Here is a tiny trained network, its code and every weight. The questions are about switching its units off for an input and a class, where a switched-off unit gives its printed mean instead of its output.

import numpy as np


def w(rows, s, z=0):
    codes = np.array(rows[::2]) - 128.0
    scale = np.full(codes.shape[1], s)
    scale[-1] = z or s
    return codes * scale


def f(y):
    return np.maximum(y, 0)


def log_softmax(a):
    a = a - a.max(-1, keepdims=True)
    return a - np.log(np.exp(a).sum(-1, keepdims=True))


def net(x, mask):
    res = np.array(x, float).reshape(1, 3) / 4 @ E
    y = f(res @ A[0][:, :-1].T + A[0][:, -1])
    res = res + np.where(mask, y, B[0][:, -1]) @ B[0][:, :-1]
    return log_softmax(res[-1] @ U[:, :-1].T + U[:, -1])


A, B = {}, {}
E = w([
[229,135,133,167,141,65,159],'x0',
[127,62,65,189,81,137,119],'x1',
[101,131,95,146,222,127,3],'x2',
],0.015)
A[0] = w([
[186,137,46,148,174,124,41,26],'neuron 1',
[119,96,106,98,131,240,151,189],'neuron 2',
[13,112,92,83,44,219,130,63],'neuron 3',
[191,215,146,188,69,127,208,87],'neuron 4',
[77,192,157,68,184,112,103,131],'neuron 5',
[181,179,139,57,164,160,151,172],'neuron 6',
[117,111,186,96,83,151,185,134],'neuron 7',
[176,123,165,147,176,19,120,49],'neuron 8',
[182,62,69,177,76,55,175,103],'neuron 9',
[57,180,118,62,167,170,66,102],'neuron 10',
[119,192,126,91,184,215,121,117],'neuron 11',
[158,254,238,65,162,93,153,50],'neuron 12',
[95,210,134,88,153,175,137,134],'neuron 13',
[88,59,74,200,102,156,97,9],'neuron 14',
[92,202,174,84,37,162,175,19],'neuron 15',
],0.01,0.011)
B[0] = w([
[144,149,33,128,127,217,190,189],'neuron 1',
[90,170,116,162,136,85,106,221],'neuron 2',
[155,137,35,104,134,201,209,238],'neuron 3',
[149,57,135,103,95,116,102,237],'neuron 4',
[136,100,232,157,79,113,82,232],'neuron 5',
[71,198,68,157,216,86,142,223],'neuron 6',
[102,173,81,150,161,146,175,226],'neuron 7',
[69,238,92,111,245,130,97,178],'neuron 8',
[179,105,179,91,67,160,81,242],'neuron 9',
[113,109,171,121,125,88,89,240],'neuron 10',
[98,118,174,161,75,132,102,202],'neuron 11',
[205,165,52,107,112,180,202,248],'neuron 12',
[139,65,135,114,120,126,72,206],'neuron 13',
[69,176,120,103,227,95,111,184],'neuron 14',
[72,174,127,160,226,74,101,200],'neuron 15',
],0.011,0.012)
U = w([
[92,178,115,149,175,98,116,70],'0',
[196,138,65,127,115,190,159,254],'1',
[163,55,247,124,88,113,106,53],'2',
],0.015,0.0029)

Each question gives the input, the list of numbers given to net, and the class t.
The units are the neurons (one row each of A and B). Each row of codes is followed by its name. A weight is (code - 128) times the scale printed after its matrix; where a second scale follows, it is the last column's (A, B and U).
mask holds one flag per neuron, in row order. A switched-off neuron (its flag False) gives its mean, the last column of its row in B, instead of its output. The means were averaged over made-up inputs and are rounded, as every weight is.
A unit's drop is (log p(t) with every unit on - log p(t) with that unit switched off) / (log p(t) with every unit on - log p(t) with every unit switched off).
The circuit of an input: a set's keep is (log p(t) with only the set's units on - log p(t) with every unit switched off) / (log p(t) with every unit on - log p(t) with every unit switched off). Starting from the 12 units with the biggest drops (on a tie, the unit counted first), units are removed one at a time, each time the one whose removal leaves the highest keep (on an exact tie, the one counted first), for as long as the keep stays at least 0.8.
units of the circuit, in order: the units of the circuit, biggest drop first
unit that matters most: the unit with the biggest drop
top k neurons: the k neurons with the biggest drops, biggest first
drop when u is switched off: that unit's drop, to one decimal
input [2,6,-8], class 2: unit that matters most -> neuron 9
input [4,-5,-1], class 1: top 3 neurons -> (neuron 12; neuron 15; neuron 2)
input [1,4,-5], class 2: units of the circuit, in order -> (neuron 12; neuron 9)
input [-3,-1,-4], class 0: top 2 neurons -> (neuron 12; neuron 15)
input [-1,-5,-5], class 0: top 3 neurons -> (neuron 15; neuron 6; neuron 3)
input [-6,0,8], class 2: top 3 neurons -> (neuron 5; neuron 10; neuron 6)
input [-3,-5,-8], class 0: top 2 neurons -> (neuron 15; neuron 6)
input [1,-7,-1], class 1: top 4 neurons -> (neuron 12; neuron 2; neuron 14; neuron 10)
input [-6,0,-4], class 0: top 3 neurons -> (neuron 15; neuron 12; neuron 2)
input [1,-8,0], class 1: top 4 neurons -> (neuron 12; neuron 2; neuron 14; neuron 15)
input [-2,-4,-6], class 0: top 2 neurons -> (neuron 15; neuron 6)
input [-1,-6,3], class 2: drop when neuron 5 is switched off -> 0.2
input [3,4,7], class 1: drop when neuron 6 is switched off -> 0.2
input [6,1,7], class 1: units of the circuit, in order -> (neuron 1)
input [8,6,7], class 1: drop when neuron 1 is switched off -> 4.7
